Here is a tiny trained network, its code and every weight. The questions are about switching its units off for an input and a target symbol, where a switched-off unit gives its printed mean instead of its output.

import numpy as np


def w(rows, s, z=0):
    codes = np.array(rows[::2]) - 128.0
    scale = np.full(codes.shape[1], s)
    scale[-1] = z or s
    return codes * scale


def f(y):
    return y / 2 * (1 + np.tanh(0.7978845608 * (y + 0.044715 * y**3)))


def softmax(a):
    e = np.exp(a - a.max(-1, keepdims=True))
    return e / e.sum(-1, keepdims=True)


def log_softmax(a):
    a = a - a.max(-1, keepdims=True)
    return a - np.log(np.exp(a).sum(-1, keepdims=True))


def net(x, mask):
    ids = ['αβγδεζηθλμπστφψω'.index(c) for c in x.split()]
    T = len(ids)
    res = E[ids] + P[:T]
    q, k, v = (res @ M[0].T for M in (Q, K, V))
    z = softmax(np.where(np.tri(T) > 0, q @ k.T / 3**0.5, -1e9)) @ v
    res = res + np.where(mask[0], z, O[0][:, -1]) @ O[0][:, :-1]
    y = f(res @ A[0][:, :-1].T + A[0][:, -1])
    res = res + np.where(mask[1:9], y, B[0][:, -1]) @ B[0][:, :-1]
    return log_softmax(res[-1] @ U[:, :-1].T + U[:, -1])


Q, K, V, O, A, B = {}, {}, {}, {}, {}, {}
E = w([
[111,123,154,76,201],'α',
[143,191,183,107,65],'β',
[151,116,135,113,189],'γ',
[139,133,14,60,120],'δ',
[146,103,147,111,126],'ε',
[177,68,141,162,39],'ζ',
[105,164,208,150,163],'η',
[195,78,197,115,113],'θ',
[125,132,108,188,86],'λ',
[5,96,168,151,101],'μ',
[176,79,116,76,118],'π',
[127,165,178,174,126],'σ',
[142,93,125,44,153],'τ',
[186,183,190,89,187],'φ',
[148,152,192,169,142],'ψ',
[138,101,214,84,154],'ω',
],0.021)
P = w([
[5,123,108,125,150],'0',
[38,115,128,93,148],'1',
[54,124,144,87,157],'2',
[52,136,171,85,139],'3',
[44,145,185,79,149],'4',
[62,127,205,87,145],'5',
[1,149,226,130,176],'6',
],0.005)
Q[0] = w([
[107,144,41,97,115],'H1',
[129,62,197,47,128],'H1',
[79,75,248,152,124],'H1',
],0.015)
K[0] = w([
[98,125,60,163,167],'H1',
[155,234,137,17,53],'H1',
[87,116,238,97,8],'H1',
],0.013)
V[0] = w([
[180,53,174,165,19],'H1',
[250,163,211,160,165],'H1',
[139,12,175,150,202],'H1',
],0.011)
O[0] = w([
[239,23,43,161,58,226],'H1',
[254,183,170,104,108,252],'H1',
[166,2,157,48,195,22],'H1',
],0.0074,0.0022)
A[0] = w([
[57,175,108,13,114,72],'N1',
[102,93,33,62,130,73],'N2',
[148,201,42,141,190,94],'N3',
[77,127,2,164,77,121],'N4',
[179,110,78,174,122,73],'N5',
[154,144,65,71,150,255],'N6',
[125,103,162,125,16,105],'N7',
[142,87,223,98,185,66],'N8',
],0.0093,0.0058)
B[0] = w([
[182,159,76,158,126,206],'N1',
[156,145,26,158,2,177],'N2',
[62,101,132,118,125,143],'N3',
[145,140,217,79,200,192],'N4',
[122,194,105,118,144,153],'N5',
[105,101,237,230,136,204],'N6',
[90,109,118,163,164,204],'N7',
[139,109,27,79,105,255],'N8',
],0.014,0.0082)
U = w([
[140,124,69,143,212,24],'α',
[144,154,174,127,40,84],'β',
[125,88,122,142,214,79],'γ',
[106,166,93,147,173,133],'δ',
[79,83,196,59,28,107],'ε',
[188,75,129,247,180,147],'ζ',
[113,146,154,47,93,106],'η',
[201,68,147,134,134,107],'θ',
[147,121,231,160,179,127],'λ',
[21,63,141,96,110,185],'μ',
[99,62,166,108,2,66],'π',
[133,157,235,186,93,254],'σ',
[137,137,50,124,62,18],'τ',
[229,177,190,64,167,118],'φ',
[185,132,167,120,114,55],'ψ',
[122,76,153,30,82,154],'ω',
],0.006,0.0049)

Each question gives the input, a string of symbols that net reads in full, and the target symbol t.
The units are the heads (3 rows each of Q, K, V and O) and the neurons (one row each of A and B). Each row of codes is followed by its name. A weight is (code - 128) times the scale printed after its matrix; where a second scale follows, it is the last column's (O, A, B and U).
mask holds one flag per unit, heads first, then neurons. A switched-off unit (its flag False) gives its mean, the last column of its rows in O or B, instead of its output. The means were averaged over made-up inputs and are rounded, as every weight is.
A unit's drop is (log p(t) with every unit on - log p(t) with that unit switched off) / (log p(t) with every unit on - log p(t) with every unit switched off).
The circuit of an input: a set's keep is (log p(t) with only the set's units on - log p(t) with every unit switched off) / (log p(t) with every unit on - log p(t) with every unit switched off). Starting from all 9 units, units are removed one at a time, each time the one whose removal leaves the highest keep (on an exact tie, the one counted first), for as long as the keep stays at least 0.8.
circuit, biggest first: the units of the circuit, biggest drop first
unit that matters most: the unit with the biggest drop
top k neurons: the k neurons with the biggest drops, biggest first
drop when u is switched off: that unit's drop, to one decimal
input ψ η α ε ζ η ψ, target ζ: unit that matters most : H1
input τ ω η η, target ω: circuit, biggest first : [H1; N8; N1]
input ε τ λ β ω μ, target σ: circuit, biggest first : [H1; N8]
input β α γ ψ ω ε, target σ: circuit, biggest first : [N8; H1]
input ω δ π τ, target δ: top 2 neurons : [N1; N8]
input φ τ φ τ ζ σ, target ζ: top 2 neurons : [N7; N8]
input θ μ δ, target δ: top 3 neurons : [N1; N4; N2]
input α β τ, target σ: circuit, biggest first : [H1; N8; N6]
input τ λ τ, target τ: top 2 neurons : [N2; N1]
input φ ψ π φ γ, target φ: top 2 neurons : [N7; N2]
input β α γ φ ζ, target σ: top 2 neurons : [N8; N4]
input ψ ζ η, target ζ: top 2 neurons : [N8; N4]
input β ψ ψ σ σ π, target σ: drop when H1 is switched off : 0.3
input β π ε γ π τ, target σ: drop when N6 is switched off : 0.2
input λ γ ε σ γ ω, target ω: drop when N1 is switched off : 0.1
input γ φ ψ γ ψ, target φ: circuit, biggest first : [H1]
